Below is a small trained network, with its code and all its weights. Each question gives an input and a class and asks what happens when units are switched off, that is, made to give their printed mean instead of their output.

import numpy as np


def w(rows, s, z=0):
    codes = np.array(rows[::2]) - 128.0
    scale = np.full(codes.shape[1], s)
    scale[-1] = z or s
    return codes * scale


def norm(h):
    return h / np.sqrt((h * h).mean(-1, keepdims=True) + 1e-5)


def f(y):
    return np.maximum(y, 0)


def log_softmax(a):
    a = a - a.max(-1, keepdims=True)
    return a - np.log(np.exp(a).sum(-1, keepdims=True))


def net(x, mask):
    res = np.array(x, float).reshape(1, 7) / 4 @ E
    u = 0
    for l in range(2):
        y = f(norm(res) @ A[l][:, :-1].T + A[l][:, -1])
        res = res + np.where(mask[u : u + 12], y, B[l][:, -1]) @ B[l][:, :-1]
        u += 12
    return log_softmax(norm(res)[-1] @ U[:, :-1].T + U[:, -1])


A, B = {}, {}
E = w([
[88,200,150,90,241,119],'x0',
[167,84,187,121,254,157],'x1',
[124,250,78,124,108,207],'x2',
[159,81,71,97,146,132],'x3',
[114,135,23,93,212,154],'x4',
[138,98,145,141,157,153],'x5',
[102,127,132,45,142,187],'x6',
],0.0039)
A[0] = w([
[181,89,131,153,122,56,49],'L0N0',
[82,139,221,125,179,113,146],'L0N1',
[147,83,198,97,164,181,138],'L0N2',
[108,126,50,68,219,134,79],'L0N3',
[130,188,204,166,157,124,89],'L0N4',
[100,112,76,199,191,128,77],'L0N5',
[126,107,254,154,132,140,75],'L0N6',
[128,199,103,103,170,186,251],'L0N7',
[74,94,189,245,68,151,133],'L0N8',
[146,46,152,92,177,101,159],'L0N9',
[80,57,90,32,64,101,87],'L0N10',
[96,51,80,139,223,136,69],'L0N11',
],0.007,0.0022)
B[0] = w([
[206,254,99,181,84,198,190],'L0N0',
[111,208,196,82,185,73,222],'L0N1',
[253,30,103,129,199,95,217],'L0N2',
[144,97,219,151,66,105,232],'L0N3',
[54,129,150,55,95,85,193],'L0N4',
[132,72,139,91,161,110,172],'L0N5',
[131,165,75,39,108,72,215],'L0N6',
[69,156,102,184,187,139,253],'L0N7',
[157,99,199,98,74,115,236],'L0N8',
[145,96,56,121,103,228,237],'L0N9',
[39,113,169,155,167,123,219],'L0N10',
[163,66,114,120,141,73,217],'L0N11',
],0.0056,0.0043)
A[1] = w([
[178,119,99,231,67,90,79],'L1N0',
[76,167,105,199,130,176,54],'L1N1',
[65,152,57,176,183,171,91],'L1N2',
[115,75,200,149,196,79,3],'L1N3',
[195,117,93,170,139,76,181],'L1N4',
[60,152,41,160,102,191,110],'L1N5',
[72,184,161,157,76,106,183],'L1N6',
[218,105,123,71,171,220,98],'L1N7',
[183,107,25,187,119,174,143],'L1N8',
[56,71,116,17,180,112,224],'L1N9',
[163,142,134,193,1,183,37],'L1N10',
[81,165,15,86,150,110,140],'L1N11',
],0.0067,0.0025)
B[1] = w([
[147,226,72,170,125,154,194],'L1N0',
[131,172,35,41,97,179,165],'L1N1',
[174,81,135,25,68,104,184],'L1N2',
[152,190,74,79,127,216,186],'L1N3',
[124,122,72,123,162,162,195],'L1N4',
[33,132,135,51,78,185,189],'L1N5',
[198,93,72,144,152,188,222],'L1N6',
[164,39,21,122,139,87,201],'L1N7',
[89,205,130,54,173,38,196],'L1N8',
[138,92,166,230,138,130,253],'L1N9',
[183,149,201,254,113,199,210],'L1N10',
[69,45,106,123,147,184,181],'L1N11',
],0.0056,0.0051)
U = w([
[71,136,134,162,98,164,13],'0',
[144,182,56,172,134,70,2],'1',
[44,199,190,132,253,107,158],'2',
[165,196,239,49,85,15,105],'3',
[50,26,170,198,75,105,97],'4',
[202,187,137,248,16,165,160],'5',
[208,28,85,112,211,118,200],'6',
[17,170,54,60,92,192,130],'7',
],0.014,0.0056)

Each question gives the input, the list of numbers given to net, and the class t.
The units are the neurons (one row each of A and B). Each row of codes is followed by its name. A weight is (code - 128) times the scale printed after its matrix; where a second scale follows, it is the last column's (A, B and U).
mask holds one flag per neuron, layer by layer. A switched-off neuron (its flag False) gives its mean, the last column of its row in B, instead of its output. The means were averaged over made-up inputs and are rounded, as every weight is.
A unit's drop is (log p(t) with every unit on - log p(t) with that unit switched off) / (log p(t) with every unit on - log p(t) with every unit switched off).
The circuit of an input: a set's keep is (log p(t) with only the set's units on - log p(t) with every unit switched off) / (log p(t) with every unit on - log p(t) with every unit switched off). Starting from the 12 units with the biggest drops (on a tie, the unit counted first), units are removed one at a time, each time the one whose removal leaves the highest keep (on an exact tie, the one counted first), for as long as the keep stays at least 0.8.
units of the circuit, in order: the units of the circuit, biggest drop first
top k neurons: the k neurons with the biggest drops, biggest first
k most important neurons of layer l: the k neurons of layer l with the biggest drops, biggest first
drop of u: that unit's drop, to one decimal
input [2,5,2,-8,-6,-3,4], class 3: units of the circuit, in order => (L0N6)
input [-4,8,1,-4,-8,5,-7], class 3: units of the circuit, in order => (L0N6, L0N4)
input [3,-5,2,5,2,6,-5], class 7: top 3 neurons => (L0N2, L0N1, L0N8)
input [6,-4,-5,2,1,-7,-1], class 4: units of the circuit, in order => (L1N9, L0N2)
input [5,-7,-7,3,5,0,-3], class 4: 3 most important neurons of layer 1 => (L1N6, L1N9, L1N7)
input [3,-4,-3,8,0,-8,-3], class 7: top 2 neurons => (L0N8, L0N0)
input [-8,-1,5,3,5,-5,-7], class 7: 2 most important neurons of layer 0 => (L0N3, L0N8)
input [2,4,-6,-6,-2,3,-6], class 3: 2 most important neurons of layer 0 => (L0N1, L0N4)
input [4,-4,-5,-3,-1,0,-8], class 5: top 2 neurons => (L0N0, L1N6)
input [6,2,0,5,-4,2,-8], class 2: top 3 neurons => (L0N1, L0N4, L0N3)
input [8,3,5,7,5,-3,8], class 6: 2 most important neurons of layer 1 => (L1N7, L1N2)
input [1,-3,-6,-2,3,-8,-5], class 5: 3 most important neurons of layer 0 => (L0N0, L0N7, L0N2)
input [4,-8,-3,-4,5,-5,-7], class 7: top 2 neurons => (L0N3, L0N2)
input [-1,1,8,-8,-8,6,3], class 3: top neuron => (L0N4)
input [5,-3,0,3,-6,3,5], class 2: drop of L0N1 => 0.1
input [8,7,-8,-3,-5,-8,-7], class 3: drop of L0N6 => 0.3
input [0,0,-4,0,8,-6,6], class 4: drop of L0N3 => 0.2
